Look-ups in named tables: a row name and a column name give one cell, copied from the table.

ginudu =
,sipivu,farino,deg,vepa,bovav
zuride,57,171,112,189,15
telemov,49,197,68,180,84
zal,57,193,60,180,86

zal, sipivu => 57
zal, vepa => 180
telemov, sipivu => 49
telemov, farino => 197
zuride, deg => 112
zuride, bovav => 15
zal, deg => 60
zal, farino => 193
zuride, farino => 171
zal, bovav => 86
telemov, bovav => 84
telemov, vepa => 180

danab.tsv
	niv	radenoz	tur	teki	gil
giku	62.99	30.44	81.26	65.87	53.46
vobe	63.38	35.73	63.68	54.35	58.27
gal	47.12	43.86	61.83	41.02	38.96
pudupiv	40.02	44.37	60.45	65.49	33.07
rupekov	73.35	28.16	77.84	44.96	61.29
ziku	69.05	49.38	13.79	92.26	56.32
maloz	68.73	47.28	93.61	24.48	57.04

teki of ziku = 92.26
gil of pudupiv = 33.07
tur of maloz = 93.61
gil of giku = 53.46
radenoz of maloz = 47.28
gil of gal = 38.96

med.tsv
	mov	dag	valito	renif	dubopi	tev
rutifad	76	153	137	170	157	231
latonez	84	164	130	170	165	238
gitozo	92	159	104	154	170	221
meb	131	197	100	50	164	166
felobi	140	205	117	48	158	171
dizomo	180	140	107	88	144	74

mov of rutifad: 76
renif of meb: 50
dag of meb: 197
renif of latonez: 170
dubopi of meb: 164
mov of latonez: 84
valito of meb: 100
dag of gitozo: 159
dubopi of gitozo: 170
valito of latonez: 130
mov of felobi: 140
renif of felobi: 48
dubopi of felobi: 158
tev of rutifad: 231
dubopi of latonez: 165
dag of felobi: 205
valito of dizomo: 107
Row with the largest valito: rutifad

nabobu:
columns: nuvim, fodudak, sur, vuzekek, gim, rileb
toforad: [278, 57, 431, 548, 625, 431]
vate: [153, 704, 15, 702, 799, 703]
lalo: [744, 268, 275, 260, 491, 642]
lono: [626, 418, 51, 542, 679, 180]
tep: [578, 419, 77, 517, 443, 158]
sope: [766, 421, 766, 113, 603, 746]
sisebav: [768, 83, 518, 582, 98, 365]
gesafa: [67, 213, 135, 419, 319, 35]
modud: [217, 391, 151, 420, 629, 676]
ruv: [27, 395, 124, 224, 699, 369]

sope, nuvim => 766
modud, gim => 629
tep, fodudak => 419
vate, fodudak => 704
lalo, nuvim => 744
sope, vuzekek => 113
ruv, sur => 124
ruv, nuvim => 27
vate, sur => 15
sisebav, nuvim => 768
modud, vuzekek => 420
lono, rileb => 180
sope, fodudak => 421
lono, nuvim => 626
tep, gim => 443
lalo, sur => 275
Which row has the largest fodudak? vate

tomi:
,repim,bagi,feton,gek,padubo
molosa,74,110,115,189,75
dinesig,44,103,196,144,81
rizat,60,103,146,183,85
ladipu,72,121,123,180,75
seto,68,107,130,186,81

molosa, padubo -> 75
ladipu, bagi -> 121
rizat, feton -> 146
dinesig, feton -> 196
dinesig, gek -> 144
dinesig, bagi -> 103
molosa, gek -> 189
rizat, padubo -> 85
rizat, repim -> 60
dinesig, repim -> 44
seto, gek -> 186
rizat, gek -> 183
seto, padubo -> 81
molosa, bagi -> 110
ladipu, repim -> 72
seto, bagi -> 107
molosa, repim -> 74
molosa, feton -> 115
rizat, bagi -> 103
ladipu, padubo -> 75

keti:
|  | megaduz | tor | garutim | bapefon | duga | gemalu | mupon | mer |
|---|---|---|---|---|---|---|---|---|
| logudep | 60678 | 47796 | 64037 | 69826 | 65752 | 40464 | 34279 | 56610 |
| nufup | 37963 | 39872 | 48861 | 58426 | 73397 | 43449 | 57986 | 58058 |
| fitapim | 55509 | 39877 | 45254 | 36784 | 62148 | 51405 | 49099 | 36937 |
| fupug | 52200 | 45832 | 62634 | 20532 | 51063 | 61413 | 76575 | 60688 |
| molu | 62673 | 73287 | 67608 | 52759 | 64009 | 44688 | 38014 | 32923 |
| zitop | 62172 | 36231 | 33933 | 57856 | 58114 | 66458 | 53720 | 36415 |
| nadi | 44862 | 41825 | 68561 | 64549 | 56042 | 23062 | 53673 | 38589 |
| kovi | 65635 | 56382 | 36297 | 29045 | 73776 | 51473 | 63861 | 46207 |
| sugutab | 54745 | 32058 | 62809 | 43529 | 76072 | 26212 | 65908 | 53526 |
| baki | 82708 | 56079 | 52759 | 54995 | 63738 | 53637 | 39549 | 62228 |
| pilo | 37992 | 33576 | 65990 | 28852 | 77873 | 47697 | 35902 | 50186 |
| modu | 50552 | 57052 | 57746 | 31458 | 62458 | 46414 | 66196 | 34085 |
| kop | 51284 | 20061 | 34226 | 71386 | 55424 | 60598 | 73503 | 29870 |

bapefon of baki = 54995
garutim of fupug = 62634
duga of fitapim = 62148
tor of kovi = 56382
mupon of modu = 66196
mupon of nadi = 53673
gemalu of zitop = 66458

